Each row of numbers belongs to one of the nodes below and depends on some of the facts about them. Some rows are named. Which node is each other row?

Some facts about the nodes:
ψ: belongs to class; ε: refers to; δ: is of sort
j_113	ψ	a; j_123	ψ	a; j_132	ψ	d; j_141	ψ	a; j_168	ψ	d; j_181	ψ	c
j_183	ψ	e; j_195	ψ	e; j_199	ψ	d; j_200	ψ	a; j_202	ψ	a; j_206	ψ	a
j_225	ψ	a; j_226	ψ	a; j_227	ψ	e; j_229	ψ	b; j_237	ψ	b; j_245	ψ	d
j_257	ψ	e; j_258	ψ	c; j_259	ψ	c; j_270	ψ	c; j_277	ψ	d; j_294	ψ	d
j_302	ψ	a; j_308	ψ	a; j_314	ψ	b; j_337	ψ	a; j_345	ψ	e; j_354	ψ	b
j_362	ψ	b; j_368	ψ	b; j_370	ψ	b; j_395	ψ	a; j_401	ψ	a; j_429	ψ	a
j_431	ψ	a; j_433	ψ	a; j_435	ψ	d; j_443	ψ	e; j_447	ψ	d; j_448	ψ	a
j_454	ψ	c; j_47	ψ	a; j_489	ψ	c; j_49	ψ	c; j_491	ψ	b; j_492	ψ	c
j_501	ψ	b; j_507	ψ	e; j_51	ψ	a; j_516	ψ	d; j_525	ψ	d; j_548	ψ	c
j_549	ψ	a; j_554	ψ	e; j_561	ψ	b; j_570	ψ	d; j_58	ψ	b; j_593	ψ	d
j_599	ψ	b; j_604	ψ	c; j_611	ψ	b; j_613	ψ	d; j_616	ψ	d; j_631	ψ	a
j_636	ψ	a; j_637	ψ	e; j_639	ψ	a; j_650	ψ	c; j_651	ψ	c; j_680	ψ	c
j_697	ψ	e; j_703	ψ	d; j_730	ψ	a; j_765	ψ	b; j_773	ψ	d; j_779	ψ	e
j_783	ψ	a; j_784	ψ	b; j_785	ψ	a; j_788	ψ	a; j_804	ψ	b; j_81	ψ	b
j_812	ψ	c; j_813	ψ	c; j_814	ψ	e; j_82	ψ	a; j_822	ψ	b; j_842	ψ	b
j_844	ψ	a; j_846	ψ	c; j_847	ψ	a; j_852	ψ	c; j_855	ψ	c; j_857	ψ	b
j_860	ψ	a; j_861	ψ	a; j_869	ψ	d; j_89	ψ	c; j_938	ψ	a; j_945	ψ	c
j_946	ψ	e; j_962	ψ	a; j_966	ψ	c; j_968	ψ	b; j_973	ψ	a; j_974	ψ	b
j_982	ψ	a; j_990	ψ	a; j_997	ψ	b; j_123	ε	j_516; j_132	ε	j_946; j_141	ε	j_443
j_168	ε	j_337; j_181	ε	j_314; j_183	ε	j_51; j_195	ε	j_141; j_202	ε	j_779; j_226	ε	j_650
j_229	ε	j_860; j_237	ε	j_852; j_245	ε	j_370; j_257	ε	j_636; j_259	ε	j_308; j_270	ε	j_229
j_277	ε	j_433; j_294	ε	j_113; j_308	ε	j_631; j_314	ε	j_395; j_337	ε	j_195; j_354	ε	j_448
j_362	ε	j_237; j_368	ε	j_354; j_370	ε	j_804; j_395	ε	j_680; j_401	ε	j_132; j_429	ε	j_773
j_431	ε	j_183; j_435	ε	j_997; j_443	ε	j_968; j_447	ε	j_844; j_448	ε	j_639; j_47	ε	j_270
j_492	ε	j_637; j_507	ε	j_181; j_516	ε	j_501; j_548	ε	j_81; j_549	ε	j_226; j_561	ε	j_245
j_570	ε	j_82; j_58	ε	j_697; j_593	ε	j_765; j_599	ε	j_703; j_604	ε	j_123; j_611	ε	j_200
j_616	ε	j_813; j_631	ε	j_730; j_636	ε	j_225; j_637	ε	j_973; j_639	ε	j_447; j_650	ε	j_429
j_651	ε	j_814; j_680	ε	j_593; j_697	ε	j_982; j_730	ε	j_599; j_765	ε	j_604; j_773	ε	j_561
j_779	ε	j_990; j_783	ε	j_368; j_784	ε	j_549; j_785	ε	j_47; j_804	ε	j_611; j_81	ε	j_938
j_812	ε	j_435; j_813	ε	j_202; j_814	ε	j_431; j_82	ε	j_785; j_822	ε	j_861; j_844	ε	j_570
j_846	ε	j_277; j_852	ε	j_257; j_860	ε	j_259; j_861	ε	j_89; j_869	ε	j_548; j_89	ε	j_294
j_938	ε	j_812; j_945	ε	j_616; j_946	ε	j_651; j_962	ε	j_258; j_973	ε	j_822; j_974	ε	j_362
j_990	ε	j_492; j_997	ε	j_783; j_113	δ	957; j_123	δ	674; j_132	δ	957; j_141	δ	957
j_168	δ	957; j_181	δ	957; j_183	δ	674; j_195	δ	957; j_199	δ	957; j_200	δ	957
j_202	δ	957; j_206	δ	14; j_225	δ	957; j_226	δ	674; j_227	δ	957; j_229	δ	646
j_237	δ	14; j_245	δ	957; j_257	δ	957; j_258	δ	646; j_259	δ	957; j_270	δ	957
j_277	δ	674; j_294	δ	674; j_302	δ	674; j_308	δ	14; j_314	δ	14; j_337	δ	14
j_345	δ	646; j_354	δ	703; j_362	δ	646; j_368	δ	957; j_370	δ	957; j_395	δ	674
j_401	δ	957; j_429	δ	957; j_431	δ	957; j_433	δ	957; j_435	δ	957; j_443	δ	674
j_447	δ	646; j_448	δ	957; j_454	δ	703; j_47	δ	957; j_489	δ	674; j_49	δ	14
j_491	δ	14; j_492	δ	674; j_501	δ	674; j_507	δ	646; j_51	δ	674; j_516	δ	957
j_525	δ	703; j_548	δ	957; j_549	δ	703; j_554	δ	674; j_561	δ	703; j_570	δ	957
j_58	δ	957; j_593	δ	703; j_599	δ	703; j_604	δ	957; j_611	δ	957; j_613	δ	674
j_616	δ	646; j_631	δ	957; j_636	δ	957; j_637	δ	674; j_639	δ	957; j_650	δ	703
j_651	δ	957; j_680	δ	674; j_697	δ	674; j_703	δ	957; j_730	δ	957; j_765	δ	674
j_773	δ	957; j_779	δ	957; j_783	δ	957; j_784	δ	957; j_785	δ	957; j_788	δ	703
j_804	δ	703; j_81	δ	957; j_812	δ	674; j_813	δ	646; j_814	δ	674; j_82	δ	957
j_822	δ	957; j_842	δ	646; j_844	δ	957; j_846	δ	674; j_847	δ	957; j_852	δ	703
j_855	δ	646; j_857	δ	957; j_860	δ	957; j_861	δ	646; j_869	δ	674; j_89	δ	674
j_938	δ	957; j_945	δ	674; j_946	δ	957; j_962	δ	957; j_966	δ	957; j_968	δ	957
j_973	δ	957; j_974	δ	957; j_982	δ	957; j_990	δ	674; j_997	δ	703

Some nodes and their rows:
499  -9  119  182  -57  -50  -261  190  331  317  -8  118  299  287  -114  125  162  -32  308  255  244  -40  -253  -206  273  -42  92  273  86  125  -180  -90  9  -232  -42  162  449  -293  -206  85  -23  -50  -298  450  224  78: j_639
328  -181  195  156  153  119  15  66  -127  206  379  145  -194  46  65  -163  25  -385  53  125  273  -34  -546  240  158  -273  65  364  -89  59  14  -94  178  30  116  -114  320  -285  -48  259  -114  -163  -780  306  263  325: j_354
-215  106  -4  60  296  155  378  -173  -388  -37  141  -104  -226  -430  185  -116  -2  -257  -251  -11  -141  126  48  72  -9  -282  110  -12  -94  -281  -122  137  91  181  231  -244  -326  41  166  -300  -69  178  276  -155  25  -56: j_814
57  -35  -25  -4  -186  -190  -77  -39  188  7  -272  -47  289  289  -151  100  -19  113  -50  35  1  -18  124  -176  35  432  -101  11  130  246  31  -176  -25  -71  -145  206  107  -78  -92  12  55  26  43  128  -37  -54: j_431
-170  116  -8  79  296  141  396  -187  -373  -36  159  -93  -256  -431  178  -111  2  -248  -234  -32  -147  117  33  88  -15  -291  106  -7  -74  -261  -125  132  104  164  236  -238  -339  45  144  -276  -50  164  258  -136  8  -30: j_183
2  150  -86  160  -233  -297  33  -117  51  -85  -310  18  422  435  -243  42  -101  362  92  331  93  59  170  196  -113  421  -46  -65  163  119  523  -294  -53  -34  -168  242  -175  -88  -238  -43  85  36  109  -85  378  11: j_200
-257  -90  -28  -146  217  239  416  -152  -535  -108  -67  -76  -342  -312  -42  138  -9  -461  -322  57  -360  286  310  -370  32  402  -73  44  -41  -66  -422  69  74  209  63  -163  -260  -239  -24  -101  -136  18  202  -342  -726  -103: j_765
-415  -279  127  -44  567  -28  -369  5  302  39  -177  -92  71  -294  72  152  -203  -293  -246  -161  -278  -219  329  -262  -75  344  78  33  115  219  -185  146  274  109  90  119  -24  -115  7  -144  151  112  437  31  -466  -268: j_604
-290  30  -53  146  -456  -68  455  -59  -115  -172  -21  42  179  295  -276  -17  -110  295  151  204  114  98  -88  305  -225  522  -73  -95  -34  253  726  -404  -14  94  -167  -1  -271  -115  -182  271  145  99  -381  -235  306  178: j_549
-67  219  -90  179  -281  -296  109  -132  28  -105  -282  23  437  474  -237  37  -140  415  129  419  104  70  219  262  -141  473  -14  -66  168  102  631  -331  -47  -18  -173  257  -266  -91  -277  -52  62  61  97  -135  505  26: j_429
135  -40  -15  31  -184  -153  -127  -30  181  51  -252  -30  306  289  -148  76  24  126  -15  44  28  2  66  -168  85  355  -97  6  100  216  21  -168  -55  -117  -156  177  127  -66  -76  18  30  -21  5  129  -4  -15: j_847
-111  114  -9  67  270  156  353  -160  -368  -1  174  -60  -240  -437  185  -111  24  -219  -219  -43  -88  111  -3  98  34  -385  129  -17  -78  -307  -140  149  79  141  256  -264  -268  33  173  -259  -88  157  233  -96  77  -31: j_554
-382  -250  107  -31  517  -58  -375  31  291  30  -179  -80  91  -259  89  141  -191  -230  -185  -164  -260  -246  290  -188  -82  245  86  50  124  173  -157  144  281  87  81  126  -11  -66  16  -142  135  99  380  44  -352  -238: j_181
-17  -61  22  33  79  -173  -134  15  272  46  -204  -67  321  51  -27  25  -75  36  -58  -52  2  -113  31  -74  46  189  -62  31  99  173  61  -66  48  -70  -87  118  72  117  -80  -129  143  123  226  160  -13  -95: j_132
214  -121  41  -25  221  -168  -346  -242  -121  23  -245  -25  90  132  44  -83  -92  -67  -282  40  25  33  106  117  51  123  -28  42  88  3  -25  44  24  11  -28  135  4  -43  66  -75  -96  -150  104  60  70  16: j_974
-29  171  -87  -373  -832  113  396  144  -78  -247  245  -138  -569  276  44  -154  199  147  52  -408  -139  -20  -48  -294  -61  -80  -406  -178  -222  1  -118  -176  -288  -56  -28  -135  34  428  190  227  -68  -254  -308  -13  -319  152: j_861
129  -119  123  12  457  -147  -309  -286  29  109  -95  -79  167  -203  243  -204  -110  -161  -311  -127  84  -55  -20  246  11  -230  173  36  66  -79  -3  200  111  37  160  -29  -28  34  196  -239  7  79  270  181  251  -25: j_227
-130  230  133  339  329  177  189  425  41  163  506  66  -387  -96  187  57  95  -425  199  147  -88  -267  -174  -160  180  -679  26  384  -86  -186  -250  -112  358  60  382  -10  138  -93  -198  -167  -172  -44  -195  345  257  18: j_812

Rows to name:
No name comes twice in this set of rows, the named rows included.
376  43  188  165  -66  -191  -124  170  312  255  69  -11  193  517  -5  48  70  -219  127  183  161  -202  -223  -218  302  -8  -80  426  132  206  -146  -333  132  -125  56  250  453  -208  -316  -4  -58  -92  -340  613  235  123 => j_938
483  13  130  191  -64  -89  -249  202  377  319  32  115  270  325  -68  100  162  -80  266  235  263  -84  -269  -193  287  -41  85  305  88  107  -159  -167  24  -201  -17  157  466  -286  -232  59  -41  -80  -324  491  254  93 => j_448
601  -59  225  134  342  -89  -421  14  58  325  127  106  46  236  161  -118  25  -381  -3  251  250  -86  -269  113  310  -356  85  441  90  -93  -211  -22  154  -75  150  147  420  -254  -148  -83  -205  -242  -302  489  360  165 => j_368
248  131  -65  -366  -497  228  -37  121  -35  -50  265  219  47  -155  -211  200  230  513  650  134  251  331  40  129  -124  11  388  -283  -86  -288  -127  319  -528  -104  -320  -238  148  -141  -157  477  102  44  -156  -655  -357  -19 => j_308
512  -19  24  142  -78  -10  -322  157  324  299  -79  189  375  151  -181  184  182  78  333  273  278  46  -206  -177  231  -36  115  158  94  47  -141  17  -74  -271  -120  107  382  -291  -127  105  -2  -52  -225  309  196  38 => j_844
145  -150  -72  132  417  134  -745  124  340  192  -231  256  365  -526  -91  207  33  330  220  86  177  31  43  141  -118  -302  366  -250  50  -143  -24  595  -24  -208  -58  -26  49  -105  258  39  93  12  308  -109  186  -230 => j_259
153  30  -20  91  150  -268  -231  -293  -234  -51  -245  46  196  279  -29  -143  -198  101  -185  304  110  102  162  453  -82  167  18  -11  143  -66  382  -80  0  76  -20  164  -242  -88  -58  -119  -80  -115  139  -108  441  57 => j_784
364  39  -22  -213  -150  438  27  49  -335  19  259  337  -407  -465  -97  -24  145  18  360  367  113  440  -128  146  -175  -265  305  -162  -128  -529  -94  547  -386  -70  -10  -452  -174  -182  122  259  -68  -189  -125  -525  -158  145 => j_229
439  9  164  217  -43  -130  -150  208  361  310  108  32  207  455  -19  76  130  -188  226  237  204  -191  -279  -220  300  -45  -31  419  108  187  -176  -299  106  -184  27  227  516  -276  -315  6  -45  -80  -387  601  269  122 => j_783
-158  -45  187  -547  30  65  118  -157  -434  -174  374  -78  -491  -80  145  -52  -93  -317  -37  -58  -174  114  287  81  -130  278  198  47  -22  -173  -353  104  -159  274  -38  -171  19  -150  -258  226  -24  -2  3  -580  -815  18 => j_314

Now the same nodes, written a new way:
Some rows with their names:
36  -94  -27  -147  531  125  446  -221  -40  -56  223  270  369: j_860
280  -341  593  183  67  -337  274  -325  40  238  153  -26  89: j_973
157  54  262  61  151  29  228  -244  183  -5  120  155  43: j_431
156  85  243  30  138  31  218  -249  164  15  111  121  53: j_636
312  223  -37  -464  -272  96  -133  -321  70  115  -11  -260  131: j_847
2  -148  -190  -56  365  82  409  326  -409  -133  184  143  205: j_229
252  190  -120  -469  -239  56  -132  -76  -192  -59  -272  -276  -46: j_857
-296  32  -202  311  149  -190  182  36  97  88  -203  -104  -73: j_237
-382  -154  -173  72  9  -144  266  249  -88  16  5  -177  -56: j_599
-126  -99  -117  230  139  43  22  163  -70  140  -10  8  -113: j_846
72  -16  138  77  247  79  115  -72  -29  -240  -91  184  -198: j_181
-273  -55  -389  -308  -425  -43  -284  122  -85  87  -62  -571  -102: j_454
38  22  -419  -273  -284  52  -335  96  -157  269  -131  -354  -32: j_489
-31  -33  87  -16  54  -4  -122  -32  -78  -310  -55  349  -93: j_516
-34  -61  -422  -315  -335  -52  -572  173  -42  234  -55  -175  97: j_554
-197  -186  -113  168  78  -62  -270  222  55  113  52  173  64: j_697
-18  -128  183  24  210  -17  -142  -32  59  -272  -4  362  -27: j_946
-187  -201  -127  179  49  -81  -249  229  59  126  48  210  24: j_183

Which node is each row?
No name comes twice in this set of rows, the named rows included.
-466  -227  -162  130  -226  -224  -99  191  102  -136  85  115  -241 => j_593
-350  -101  -272  112  -95  -138  93  125  211  -132  108  15  -512 => j_650
96  -443  323  346  -73  -397  179  -104  66  596  236  -135  129 => j_990
138  110  89  -18  84  -6  214  -51  -19  -201  -147  178  -261 => j_611
330  188  -22  -484  -321  19  -146  -315  62  153  -20  -309  126 => j_113
162  -51  -218  -408  -404  -25  -557  216  -127  -62  107  -200  45 => j_345
74  -502  462  137  159  -349  -129  -102  -54  -62  -1  187  38 => j_779
86  -7  103  33  217  48  111  -106  20  -254  -78  237  -303 => j_604
193  92  -159  -456  -149  135  -263  -146  -170  -104  -231  -231  -73 => j_966
-413  -187  -65  226  3  -111  83  182  42  -21  59  -146  -168 => j_852
-459  317  167  409  -69  202  95  412  -1  -35  -138  -406  57 => j_354
100  110  -417  -319  -388  -14  -205  160  -166  327  -201  -402  -59 => j_501
-207  -90  -106  236  -34  -33  -200  257  -61  77  5  187  38 => j_869
-1  -167  48  80  2  -71  -186  280  -56  -201  237  220  -22 => j_507
219  176  44  -52  30  -17  248  -310  389  -125  176  343  -335 => j_429

